Each row has a name. Each piece below is followed by the name of the row it came from, unless a question asks for something else. Each question is about the rows just above it. Places in a row count from 1.

[125 170 117 101  95 127 130 223 110 148 112 119 119 101  91 104 154 162
  83 138 141 140  43 111 136 102 130 160 131 121 108 119 144 139 144  86
 164 136 135 121  94  90 111 135 199 102 128 158  93  90 112 144 107  59] = Y
[ 94 155 190 123  91 151 170 160 167 122 141 123 168 191 161 123 119 173
 143 138 124 104 113  98 186 160 162 105 127 119 109 195 157  23 146 113
 169 110  79 131 194 105 112 142 129 168 120 184 151 149 118 144 146 151] = T
[133  97 127 153 136 117  94 175 109 189 187 147  79 123  64 149 129 135
  94 116  95 151  85 193 167 139 148 125 138 139 123 166 136 121 129 153
  87 124 168 103 141 127 191 123 200  82 180  63 140 130 190 125 104  90] = U
[138 100 136 152 147 132 181 113  98 129 138  84 135 126  99  95 121  94
 134 140 150 143 164 123 118 114 150 157 142 140 147  44 145  89 151 110
 141 129 122 128 111 160 118  97 101  83 180 133  76 165 191 137 162 173] = J
[ 75 102 128 130 117 143 104 157 140 165  93  56 106 138 119 139  64 149
 126  95 117 183 177 101 138 115 149 119 130 118  98 179 127  98 102 111
 163  89 111 160 106  80 148 122 127 141 164 115 194 104 109 127 174 105] = P
[156 135 143 185 151 139  78 124 116 169 133  81  83 137  79 184 109  84
 136 129 168 146 171 163 142 100 119 116  76 155 119  38 168  89 133 127
 134 145 149 101 108 140 179 101 124 113 154 103  93 157  95 127  93 102] = V
[149 182 136 167 107  86  76 117 132  97 118 120 149 150  98 120 120 136
 122 141 108 151 125 151  59 137 118 121  97 155  78  62 126 149  91 178
 106 132 162 165 131 157 148 140 144 152  89 145  86 155 173 100 103  82] = F
[128 177  89 140 137 191 127 136 127 163 130 136 150  99 126 147 124 106
 108  99 144 128  56  92 141 129 115 175 146 138 137 120 183 151 140 117
 133 114 101 106  96 104 101 149 139 125 141  75 115  98 143 120 116 125] = Z
[ 99 109 111 147 108 104 117 146 115 161 132 155 131 161 149  84 131 115
 113 114 123  99 155  84 119 158 151  99 181 123 138 114 115 141 128 165
  75 136 124 110 143 177  92 125 177 122 104  88 142 152 185 100 108 144] = H
[128 140 132 147 152 148 159 136 134 151 173  68 166 103 153  96 108 142
  89  98 185 126  89 111 101 119 164 168 110 110 123 133  81 122 127 106
 104 176  99 125 133 126  79 106  88  63  93 142  92 139 124 139 120  99] = N
U without one entry, shuffled: [168 127 129 153 166 136  90 151 123 116 127 117  85 190 200  79 140  87
 187 138  97 125 125 123 148  64 147 133 191 139  82 129 104 167 175 123
  95 189 180 121 124 136 193 130 135 149 153 103  94 139 109  94 141]. Gone:
[63]
Which row holds [110 148 112 119]?
Y
Does one of the named rows hold [119  97 101] side by side, in this order?
no

[171 101 100 133 157 153 199 157 173 113] : A
[ 41 146 151 129  99  79  78 116  96 141] : W
[146 161 169 104 120  79  78 116 114 147] : R
[ 96  86 154 132 134 159 122 131 109 138] : Q
[108  96  86 154 132 134 159 122 134 109] : G
[ 41 146 151 129  99  79  78 116  96 141] is in which row?
W
R in full:
[146 161 169 104 120  79  78 116 114 147]
[ 96  86 154 132 134 159 122 134 109] begins in row and place
G, 2
Where do [ 78 116  96] appear?
W
Where does [146 151 129  99  79  78 116  96 141] start? Give its row and place.
W, 2
W in full:
[ 41 146 151 129  99  79  78 116  96 141]

[193 139  99 201  97 127 126  43]  M
[ 28 177 130 127 104 111 105 168]  L
[ 82 119 139 117 128 121 116 164]  C
[202 147 138 195 107 169 152   6]  S
[ 99 119 102 111 129  63  94 193]  X
[ 28 177 130 148 104 111 137 168]  B
asked: [177 130 148 104 111 137]
B
Shuffled L with one entry gone: [168 127 105  28 111 130 177], missing
[104]
asked: [148 104 111]
B
S in full:
[202 147 138 195 107 169 152   6]
asked: [ 99 119 102]
X

[107 138 131 121 110 135 106 144 152 105 148 123 137 110 124 125 108 140
 164 132 137 161 132 143 140 129 134 125 121 132 157 130 146 119 109 120
 132 126 118 129 100 128 118 171 119 132 140 126 147 201  91 127  95 163
 119 145] = Fep
[112 130 129 125 143 126 112 150 144 124 124 145 141 158 134 127 134 192
 124 133 131 128 112 121 167 113  72  79 131 124 123 126 135 125 107 118
 110 123 131 110 151 101 157 174 117 104 127 127 141  72 122 129 127 137
 137 220] = rozof
[118 118 116 116 126 156 112 116 145 131 106 100 126 134 132 128 130 114
 133 134 124 164 118 144 120 121 121  73 137 157 108 151 128 131 102 115
 139 138 142 131 101 139 163 172 140  90 117 124 117 106 165 115  95 122
 134  48] = lun
[172 135 101 117 124 122 122 129 127  64 114 171 134 150 115 121 181 104
 161 137 132 164 161 151 128 124 105 152 146 136 146 162 106 133 144 149
 135 120 172  90 124 117 142 163 131 140 139 101 146 146 146 123 120 133
 124 124] = takop
[142 131 101 139 163 172 140  90 117 124] begins in row and place
lun, 39
Shuffled Fep with one entry gone: [119 147 161 140 131 143 171 132 118 145 157 125 110 135 119 109 146 119
 106 124 121 164 138 163 132 137 144 121 118 129 108 137 127 134 130 126
 140 105 120 123 110 126 107 152 140 132 148 129  95 132 100 132 128 125
  91], missing
[201]
[161 137 132 164] begins in row and place
takop, 19
Among the named rows, does one hold [121 110 135 106 144] next to each other, in this order?
yes
asked: [134 192 124 133 131]
rozof
rozof in full:
[112 130 129 125 143 126 112 150 144 124 124 145 141 158 134 127 134 192
 124 133 131 128 112 121 167 113  72  79 131 124 123 126 135 125 107 118
 110 123 131 110 151 101 157 174 117 104 127 127 141  72 122 129 127 137
 137 220]

[ 27 100 127  83  83  92 138 116  98] -> timov
[ 85 108 128 139 119 119 140 113 109] -> nep
[132 137 121 119 139 116 120 136 121] -> pegod
[108 132 125  93 122 111 124 140 137] -> rigek
[ 93 125 111 123 105 117 134 113 108] -> Ripaz
[ 62 118 122  82 106  98 123 128 109] -> Vigog
[108 132 125  93 122 111 124 140  92] -> Kug
Shuffled Kug with one entry gone: [140 125 111 124  92 132 122 108], missing
[93]
Which entry of nep is missing from [140 119 113 128 108 119 139  85]?
[109]
Shuffled Ripaz with one entry gone: [117 113 125 105 111  93 108 134], missing
[123]
asked: [119 139]
pegod
asked: [108 132 125  93 122 111 124 140  92]
Kug
Which entry of pegod is missing from [136 120 116 119 121 121 139 132]?
[137]
Where do [139 116 120] appear?
pegod

